Below is a small trained network, with its code and all its weights. Each question gives an input and a target symbol and asks what happens when units are switched off, that is, made to give their printed mean instead of their output.

import numpy as np


def w(rows, s, z=0):
    codes = np.array(rows[::2]) - 128.0
    scale = np.full(codes.shape[1], s)
    scale[-1] = z or s
    return codes * scale


def norm(h):
    return h / np.sqrt((h * h).mean(-1, keepdims=True) + 1e-5)


def f(y):
    return y / 2 * (1 + np.tanh(0.7978845608 * (y + 0.044715 * y**3)))


def softmax(a):
    e = np.exp(a - a.max(-1, keepdims=True))
    return e / e.sum(-1, keepdims=True)


def log_softmax(a):
    a = a - a.max(-1, keepdims=True)
    return a - np.log(np.exp(a).sum(-1, keepdims=True))


def net(x, mask):
    ids = ['βγδεφψ'.index(c) for c in x.split()]
    T = len(ids)
    res = E[ids] + P[:T]
    u = 0
    for l in range(2):
        q, k, v = (norm(res) @ M[l].T for M in (Q, K, V))
        z = softmax(np.where(np.tri(T) > 0, q @ k.T / 2**0.5, -1e9)) @ v
        res = res + np.where(mask[u], z, O[l][:, -1]) @ O[l][:, :-1]
        u += 1
        y = f(norm(res) @ A[l][:, :-1].T + A[l][:, -1])
        res = res + np.where(mask[u : u + 4], y, B[l][:, -1]) @ B[l][:, :-1]
        u += 4
    return log_softmax(norm(res)[-1] @ U[:, :-1].T + U[:, -1])


Q, K, V, O, A, B = {}, {}, {}, {}, {}, {}
E = w([
[42,139,116,80,112,190,119],'β',
[132,20,105,81,69,172,168],'γ',
[229,92,66,70,44,32,140],'δ',
[168,10,83,115,13,164,177],'ε',
[105,76,143,147,74,141,129],'φ',
[150,127,132,194,117,119,254],'ψ',
],0.015)
P = w([
[120,135,115,136,127,128,18],'0',
[69,161,212,126,120,163,65],'1',
[79,159,169,156,112,89,155],'2',
[129,145,252,174,89,170,148],'3',
[111,254,209,58,86,102,134],'4',
[175,143,233,146,155,80,164],'5',
[224,175,189,53,57,236,204],'6',
],0.0091)
Q[0] = w([
[148,208,66,22,119,109,253],'L0H0',
[78,89,142,98,70,95,70],'L0H0',
],0.0036)
K[0] = w([
[150,157,77,216,130,109,155],'L0H0',
[141,176,26,157,252,3,177],'L0H0',
],0.0049)
V[0] = w([
[86,169,207,147,106,64,159],'L0H0',
[149,161,255,206,133,144,119],'L0H0',
],0.0073)
O[0] = w([
[180,67,231,103,148,251,147,247],'L0H0',
[82,208,143,93,156,138,119,110],'L0H0',
],0.011,0.0011)
A[0] = w([
[135,136,86,203,61,136,41,136],'L0N0',
[135,135,120,94,142,155,59,128],'L0N1',
[162,163,51,167,128,183,254,110],'L0N2',
[124,116,94,113,89,164,101,250],'L0N3',
],0.0083,0.0017)
B[0] = w([
[71,93,102,55,110,152,70,208],'L0N0',
[191,132,154,89,149,2,195,123],'L0N1',
[39,172,216,223,158,77,73,239],'L0N2',
[107,90,133,132,138,118,147,253],'L0N3',
],0.0087,0.003)
Q[1] = w([
[147,121,92,133,142,146,3],'L1H0',
[138,156,101,175,192,95,118],'L1H0',
],0.012)
K[1] = w([
[41,117,2,215,163,141,152],'L1H0',
[124,146,38,100,85,188,7],'L1H0',
],0.0062)
V[1] = w([
[115,3,48,14,62,230,138],'L1H0',
[41,118,149,219,79,221,77],'L1H0',
],0.0057)
O[1] = w([
[115,177,80,156,70,198,5,253],'L1H0',
[204,77,39,160,113,159,146,196],'L1H0',
],0.012,0.0062)
A[1] = w([
[114,92,197,148,117,97,171,85],'L1N0',
[16,180,88,98,140,91,146,4],'L1N1',
[148,123,155,105,243,76,254,216],'L1N2',
[187,160,103,162,102,199,65,201],'L1N3',
],0.0081,0.0018)
B[1] = w([
[122,146,97,45,146,73,39,155],'L1N0',
[94,184,85,91,118,207,163,119],'L1N1',
[99,123,8,112,105,149,153,173],'L1N2',
[162,197,92,194,101,117,185,255],'L1N3',
],0.012,0.0079)
U = w([
[141,95,150,122,177,140,143,2],'β',
[136,168,91,155,115,146,162,229],'γ',
[40,63,241,62,122,121,33,47],'δ',
[142,106,10,104,99,207,2,236],'ε',
[239,162,144,135,187,189,186,60],'φ',
[96,23,7,86,225,51,163,116],'ψ',
],0.0067,0.0022)

Each question gives the input, a string of symbols that net reads in full, and the target symbol t.
The units are the heads (2 rows each of Q, K, V and O) and the neurons (one row each of A and B). Each row of codes is followed by its name. A weight is (code - 128) times the scale printed after its matrix; where a second scale follows, it is the last column's (O, A, B and U).
mask holds one flag per unit, layer by layer, with each layer's heads first. A switched-off unit (its flag False) gives its mean, the last column of its rows in O or B, instead of its output. The means were averaged over made-up inputs and are rounded, as every weight is.
A unit's drop is (log p(t) with every unit on - log p(t) with that unit switched off) / (log p(t) with every unit on - log p(t) with every unit switched off).
The circuit of an input: a set's keep is (log p(t) with only the set's units on - log p(t) with every unit switched off) / (log p(t) with every unit on - log p(t) with every unit switched off). Starting from all 10 units, units are removed one at a time, each time the one whose removal leaves the highest keep (on an exact tie, the one counted first), for as long as the keep stays at least 0.8.
units of the circuit, in order: the units of the circuit, biggest drop first
most important unit: the unit with the biggest drop
k most important neurons: the k neurons with the biggest drops, biggest first
k most important neurons of layer l: the k neurons of layer l with the biggest drops, biggest first
drop when u is switched off: that unit's drop, to one decimal
input ψ β ε ε δ δ γ, target δ: units of the circuit, in order	[L1H0; L1N3]
input β δ φ ψ γ, target ψ: 3 most important neurons	[L0N2; L1N2; L1N3]
input ε ψ φ, target ψ: units of the circuit, in order	[L1H0]
input δ ψ δ, target ψ: units of the circuit, in order	[L1H0; L1N3]
input ψ φ φ φ ε, target φ: units of the circuit, in order	[L0H0; L1H0]
input ψ γ ε ε β δ φ, target δ: 4 most important neurons	[L0N0; L1N3; L1N2; L1N0]
input ψ φ ε φ δ, target φ: 3 most important neurons	[L0N2; L1N0; L1N2]
input β ψ δ, target ψ: 2 most important neurons	[L1N2; L1N3]
input φ γ φ β φ, target φ: units of the circuit, in order	[L0H0; L0N0; L1H0]
input ε φ γ ψ δ δ γ, target δ: units of the circuit, in order	[L1H0; L0N2; L1N3; L0N0]
input ψ ψ ψ, target ψ: units of the circuit, in order	[L1H0; L1N0]
input φ ψ δ δ, target δ: units of the circuit, in order	[L1H0; L0H0; L1N3]
input ψ β δ φ δ ε, target δ: units of the circuit, in order	[L1H0; L0N0; L1N3]
input φ φ δ ψ φ φ β, target φ: most important unit	L0N2
input δ ψ β γ γ φ γ, target φ: 2 most important neurons	[L1N2; L0N0]
input ψ δ γ ψ φ ψ β, target ψ: units of the circuit, in order	[L1H0; L1N2]
input ε φ δ ψ β, target ψ: units of the circuit, in order	[L1H0; L0N2]
input ψ δ δ δ, target δ: units of the circuit, in order	[L1H0; L1N3]
input β φ φ φ ψ δ β, target δ: 2 most important neurons	[L1N3; L0N1]
input β φ γ ψ ε, target ψ: most important unit	L1H0
input ψ δ φ φ, target φ: 2 most important neurons	[L0N2; L1N2]
input φ ψ φ δ, target φ: 3 most important neurons	[L0N2; L0N1; L1N2]
input φ φ ψ γ φ δ ε, target δ: 2 most important neurons	[L1N3; L0N2]
input ψ φ δ δ φ, target δ: 3 most important neurons	[L1N3; L0N0; L1N2]
input ψ φ φ φ γ, target φ: 2 most important neurons of layer 0	[L0N0; L0N2]
input δ β ψ β φ δ β, target δ: drop when L1N3 is switched off	0.4
input φ ε ε ε ψ φ, target ψ: drop when L1N3 is switched off	0.1
input ψ ψ ε ψ γ, target ψ: drop when L1N2 is switched off	0.2
input δ δ δ ψ, target δ: drop when L0N2 is switched off	0.3
input δ φ φ β ε ψ ε, target ψ: most important neuron of layer 1	[L1N2]
